Below are the code and all the weights of a small trained network. Each question names an input and a class and asks about switching units off, where a switched-off unit gives its printed mean instead of its output.

import numpy as np


def w(rows, s, z=0):
    codes = np.array(rows[::2]) - 128.0
    scale = np.full(codes.shape[1], s)
    scale[-1] = z or s
    return codes * scale


def f(y):
    return y / 2 * (1 + np.tanh(0.7978845608 * (y + 0.044715 * y**3)))


def log_softmax(a):
    a = a - a.max(-1, keepdims=True)
    return a - np.log(np.exp(a).sum(-1, keepdims=True))


def net(x, mask):
    res = np.array(x, float).reshape(1, 4) / 4 @ E
    y = f(res @ A[0][:, :-1].T + A[0][:, -1])
    res = res + np.where(mask, y, B[0][:, -1]) @ B[0][:, :-1]
    return log_softmax(res[-1] @ U[:, :-1].T + U[:, -1])


A, B = {}, {}
E = w([
[85,182,153,254],'x0',
[118,1,162,180],'x1',
[223,143,217,137],'x2',
[213,118,32,179],'x3',
],0.0085)
A[0] = w([
[110,154,142,184,105],'neuron 0',
[165,88,119,48,80],'neuron 1',
[79,113,77,100,62],'neuron 2',
[91,137,173,106,46],'neuron 3',
[180,140,197,126,64],'neuron 4',
[140,161,114,76,73],'neuron 5',
[226,128,171,110,78],'neuron 6',
[34,107,77,117,78],'neuron 7',
[66,131,208,93,124],'neuron 8',
[137,45,121,173,102],'neuron 9',
[80,140,122,177,138],'neuron 10',
[184,121,78,156,82],'neuron 11',
[60,145,194,93,75],'neuron 12',
[71,121,181,106,85],'neuron 13',
[168,84,114,75,107],'neuron 14',
[90,153,147,180,58],'neuron 15',
[128,99,123,49,99],'neuron 16',
[86,153,76,113,48],'neuron 17',
[155,212,96,106,161],'neuron 18',
[30,98,4,119,25],'neuron 19',
[138,167,129,219,122],'neuron 20',
[128,226,124,85,127],'neuron 21',
[158,144,153,127,3],'neuron 22',
[122,31,173,134,122],'neuron 23',
[88,131,182,72,88],'neuron 24',
[114,38,149,143,103],'neuron 25',
[122,181,149,210,145],'neuron 26',
[114,33,157,165,142],'neuron 27',
[105,171,144,100,62],'neuron 28',
[125,187,118,101,88],'neuron 29',
[161,89,109,76,123],'neuron 30',
[158,89,112,49,118],'neuron 31',
[185,133,163,141,64],'neuron 32',
[177,140,195,123,58],'neuron 33',
[193,128,50,164,65],'neuron 34',
[191,161,179,147,50],'neuron 35',
[100,158,152,201,111],'neuron 36',
],0.014,0.0034)
B[0] = w([
[48,158,129,74,163],'neuron 0',
[72,137,127,56,210],'neuron 1',
[121,138,194,143,176],'neuron 2',
[126,73,79,157,150],'neuron 3',
[149,108,216,155,167],'neuron 4',
[118,174,115,120,169],'neuron 5',
[109,106,199,146,189],'neuron 6',
[162,129,243,181,203],'neuron 7',
[141,69,65,183,196],'neuron 8',
[202,170,77,148,186],'neuron 9',
[101,150,150,90,172],'neuron 10',
[95,15,50,197,171],'neuron 11',
[127,32,59,169,185],'neuron 12',
[133,79,73,175,171],'neuron 13',
[72,143,116,85,195],'neuron 14',
[87,131,125,69,163],'neuron 15',
[69,162,137,86,198],'neuron 16',
[155,137,176,179,166],'neuron 17',
[224,185,69,180,210],'neuron 18',
[146,98,254,175,247],'neuron 19',
[52,130,123,65,186],'neuron 20',
[220,206,95,147,213],'neuron 21',
[147,131,168,163,130],'neuron 22',
[185,196,100,121,202],'neuron 23',
[111,70,72,140,178],'neuron 24',
[219,216,116,121,191],'neuron 25',
[53,154,116,46,192],'neuron 26',
[209,232,69,130,203],'neuron 27',
[170,126,83,135,151],'neuron 28',
[186,177,103,130,169],'neuron 29',
[45,152,118,69,194],'neuron 30',
[31,141,138,46,215],'neuron 31',
[147,88,202,169,152],'neuron 32',
[150,98,216,139,165],'neuron 33',
[111,4,54,187,194],'neuron 34',
[125,121,186,165,165],'neuron 35',
[50,147,123,56,181],'neuron 36',
],0.0093,0.011)
U = w([
[203,212,88,142,218],'0',
[54,143,132,72,155],'1',
[132,16,62,176,107],'2',
[149,107,251,170,4],'3',
],0.02,0.0019)

Each question gives the input, the list of numbers given to net, and the class t.
The units are the neurons (one row each of A and B). Each row of codes is followed by its name. A weight is (code - 128) times the scale printed after its matrix; where a second scale follows, it is the last column's (A, B and U).
mask holds one flag per neuron, in row order. A switched-off neuron (its flag False) gives its mean, the last column of its row in B, instead of its output. The means were averaged over made-up inputs and are rounded, as every weight is.
A unit's drop is (log p(t) with every unit on - log p(t) with that unit switched off) / (log p(t) with every unit on - log p(t) with every unit switched off).
The circuit of an input: a set's keep is (log p(t) with only the set's units on - log p(t) with every unit switched off) / (log p(t) with every unit on - log p(t) with every unit switched off). Starting from the 12 units with the biggest drops (on a tie, the unit counted first), units are removed one at a time, each time the one whose removal leaves the highest keep (on an exact tie, the one counted first), for as long as the keep stays at least 0.8.
circuit, biggest first: the units of the circuit, biggest drop first
top k neurons: the k neurons with the biggest drops, biggest first
drop of u: that unit's drop, to one decimal
input [8,-4,7,6], class 1: circuit, biggest first : neuron 20
input [6,-2,-6,2], class 1: top 3 neurons : neuron 26; neuron 20; neuron 36
input [5,8,-8,-5], class 0: top 4 neurons : neuron 27; neuron 25; neuron 23; neuron 9
input [-5,-6,7,7], class 2: top 3 neurons : neuron 34; neuron 11; neuron 19
input [8,-4,5,8], class 1: top 4 neurons : neuron 26; neuron 20; neuron 36; neuron 0
input [0,2,7,7], class 2: top 2 neurons : neuron 34; neuron 11
input [-5,-5,-3,-3], class 0: top 2 neurons : neuron 21; neuron 18
input [8,-2,3,8], class 1: top 2 neurons : neuron 26; neuron 20
input [-5,2,7,6], class 3: top 3 neurons : neuron 6; neuron 4; neuron 32
input [8,-5,-7,1], class 1: top 3 neurons : neuron 26; neuron 36; neuron 20
input [4,6,-4,-7], class 2: top 3 neurons : neuron 12; neuron 8; neuron 13
input [7,1,-8,-3], class 3: drop of neuron 31 : 0.2
input [-2,5,8,8], class 2: drop of neuron 7 : 0.3
input [-5,-6,8,6], class 3: circuit, biggest first : neuron 6
input [5,7,3,4], class 0: drop of neuron 36 : 0.0
input [-6,1,-3,-7], class 2: drop of neuron 12 : 0.6
